Below are the code and all the weights of a small trained network. Each question names an input and a target symbol and asks about switching units off, where a switched-off unit gives its printed mean instead of its output.

import numpy as np


def w(rows, s, z=0):
    codes = np.array(rows[::2]) - 128.0
    scale = np.full(codes.shape[1], s)
    scale[-1] = z or s
    return codes * scale


def norm(h):
    return h / np.sqrt((h * h).mean(-1, keepdims=True) + 1e-5)


def f(y):
    return np.maximum(y, 0)


def softmax(a):
    e = np.exp(a - a.max(-1, keepdims=True))
    return e / e.sum(-1, keepdims=True)


def log_softmax(a):
    a = a - a.max(-1, keepdims=True)
    return a - np.log(np.exp(a).sum(-1, keepdims=True))


def net(x, mask):
    ids = ['ΘΛΞΦΩβγδεημπτ'.index(c) for c in x.split()]
    T = len(ids)
    res = E[ids] + P[:T]
    r = norm(res)
    for j in range(3):
        rows = slice(2 * j, 2 * j + 2)
        q, k, v = (r @ M[0][rows].T for M in (Q, K, V))
        z = softmax(np.where(np.tri(T) > 0, q @ k.T / 2**0.5, -1e9)) @ v
        o = O[0][rows]
        res = res + np.where(mask[j], z, o[:, -1]) @ o[:, :-1]
    y = f(norm(res) @ A[0][:, :-1].T + A[0][:, -1])
    res = res + np.where(mask[3:11], y, B[0][:, -1]) @ B[0][:, :-1]
    return log_softmax(norm(res)[-1] @ U[:, :-1].T + U[:, -1])


Q, K, V, O, A, B = {}, {}, {}, {}, {}, {}
E = w([
[177,88,237],'Θ',
[147,68,189],'Λ',
[156,116,108],'Ξ',
[163,112,86],'Φ',
[152,180,133],'Ω',
[145,193,216],'β',
[164,74,103],'γ',
[99,169,202],'δ',
[131,191,126],'ε',
[160,166,147],'η',
[242,210,174],'μ',
[177,252,166],'π',
[163,193,138],'τ',
],0.011)
P = w([
[73,51,136],'0',
[245,196,2],'1',
[170,132,227],'2',
[78,117,128],'3',
[172,65,26],'4',
[169,133,230],'5',
[77,120,130],'6',
[210,70,121],'7',
[168,133,233],'8',
[75,122,132],'9',
[200,71,119],'10',
[167,134,234],'11',
[74,124,134],'12',
[210,66,74],'13',
],0.0078)
Q[0] = w([
[90,148,17],'h1',
[45,48,70],'h1',
[208,187,122],'h2',
[200,180,25],'h2',
[31,14,211],'h3',
[179,177,2],'h3',
],0.0066)
K[0] = w([
[131,99,44],'h1',
[2,100,54],'h1',
[140,135,58],'h2',
[95,181,83],'h2',
[75,100,197],'h3',
[63,126,109],'h3',
],0.0088)
V[0] = w([
[213,9,202],'h1',
[72,3,12],'h1',
[31,133,170],'h2',
[105,128,87],'h2',
[239,49,97],'h3',
[177,144,94],'h3',
],0.0058)
O[0] = w([
[103,87,71,159],'h1',
[174,118,195,2],'h1',
[86,60,133,102],'h2',
[117,76,141,108],'h2',
[91,108,119,142],'h3',
[68,2,96,146],'h3',
],0.0048,0.0083)
A[0] = w([
[60,165,96,118],'n1',
[171,170,145,141],'n2',
[149,18,1,162],'n3',
[194,82,169,161],'n4',
[142,114,207,56],'n5',
[217,48,174,85],'n6',
[195,233,54,253],'n7',
[154,88,149,136],'n8',
],0.008,0.0032)
B[0] = w([
[154,101,19,151],'n1',
[87,95,177,172],'n2',
[164,173,159,178],'n3',
[156,160,95,163],'n4',
[186,120,2,144],'n5',
[60,145,99,160],'n6',
[128,74,121,255],'n7',
[73,139,162,142],'n8',
],0.0076,0.0092)
U = w([
[217,155,27,221],'Θ',
[164,96,31,245],'Λ',
[180,44,120,235],'Ξ',
[88,86,191,12],'Φ',
[9,215,101,178],'Ω',
[75,211,19,64],'β',
[128,109,169,5],'γ',
[132,176,182,44],'δ',
[30,84,146,121],'ε',
[71,150,177,3],'η',
[136,181,198,36],'μ',
[156,165,141,110],'π',
[96,107,206,33],'τ',
],0.013,0.0041)

Each question gives the input, a string of symbols that net reads in full, and the target symbol t.
The units are the heads (2 rows each of Q, K, V and O) and the neurons (one row each of A and B). Each row of codes is followed by its name. A weight is (code - 128) times the scale printed after its matrix; where a second scale follows, it is the last column's (O, A, B and U).
mask holds one flag per unit, heads first, then neurons. A switched-off unit (its flag False) gives its mean, the last column of its rows in O or B, instead of its output. The means were averaged over made-up inputs and are rounded, as every weight is.
A unit's drop is (log p(t) with every unit on - log p(t) with that unit switched off) / (log p(t) with every unit on - log p(t) with every unit switched off).
The circuit of an input: a set's keep is (log p(t) with only the set's units on - log p(t) with every unit switched off) / (log p(t) with every unit on - log p(t) with every unit switched off). Starting from all 11 units, units are removed one at a time, each time the one whose removal leaves the highest keep (on an exact tie, the one counted first), for as long as the keep stays at least 0.8.
circuit, biggest first: the units of the circuit, biggest drop first
top k neurons: the k neurons with the biggest drops, biggest first
heads that matter: for each layer, one digit per head in row order, 1 if its drop is at least 0.15 and else 0, layers parted by /
drop of u: that unit's drop, to one decimal
input β Ξ Ξ, target Ω: circuit, biggest first	n6, n8
input δ Φ η, target Ξ: heads that matter	100
input η δ Ξ ε π π β π β μ π η Ξ, target β: heads that matter	100
input Φ Λ Λ Φ β π ε β β β β β τ δ, target Θ: circuit, biggest first	h1, n3
input Ω τ τ ε μ μ Θ τ δ η, target Λ: circuit, biggest first	n1
input Ω Φ π Θ β Ξ Ξ Φ η π δ ε, target ε: top 2 neurons	n5, n4
input β τ η, target Ξ: circuit, biggest first	n3, n5, n2
input β τ η β ε τ ε Θ Λ, target Λ: top 4 neurons	n5, n4, n2, n6
input μ Φ τ γ Θ, target Θ: top 3 neurons	n4, n3, n7
input μ β τ Θ π Φ τ β, target Λ: circuit, biggest first	n3, n6, h1
input Ω Ξ β π β Λ β β Λ β γ, target Θ: circuit, biggest first	n3, n7, n2
input β γ π μ, target Ξ: top 2 neurons	n7, n2
input β π π Ω Ω π β β δ Θ δ, target Λ: top 2 neurons	n5, n3
input π β Ξ β δ, target Θ: circuit, biggest first	n3
input β Φ Φ Φ, target Ω: circuit, biggest first	h1, n6, n8, n7
input τ Ω β μ δ Ξ β π β τ, target Λ: circuit, biggest first	n1, n7
input β β μ β Φ π π μ π τ β η π Λ, target Θ: top 4 neurons	n3, n7, n4, n6
input γ Λ τ δ Φ π τ τ μ Ω δ, target Λ: top 4 neurons	n3, n5, n4, n6
input Θ π π η β μ μ Λ, target Θ: top 4 neurons	n4, n2, n7, n3
input β τ Ω β Λ δ π δ τ τ μ γ, target β: top 2 neurons	n6, n4
input δ β β τ γ δ π β Λ, target Λ: top neuron	n5
input μ β τ τ, target Λ: top 2 neurons	n1, n7
input μ Φ β τ η γ β Φ π Ξ, target β: drop of n2	0.0
input Ω γ Φ Θ π γ τ η Ξ β β, target Λ: drop of n5	1.6
input τ Ω β Ω π π β π, target Ξ: drop of n5	0.1
input Λ η Ξ τ η Ω π Φ ε, target ε: drop of n3	0.5
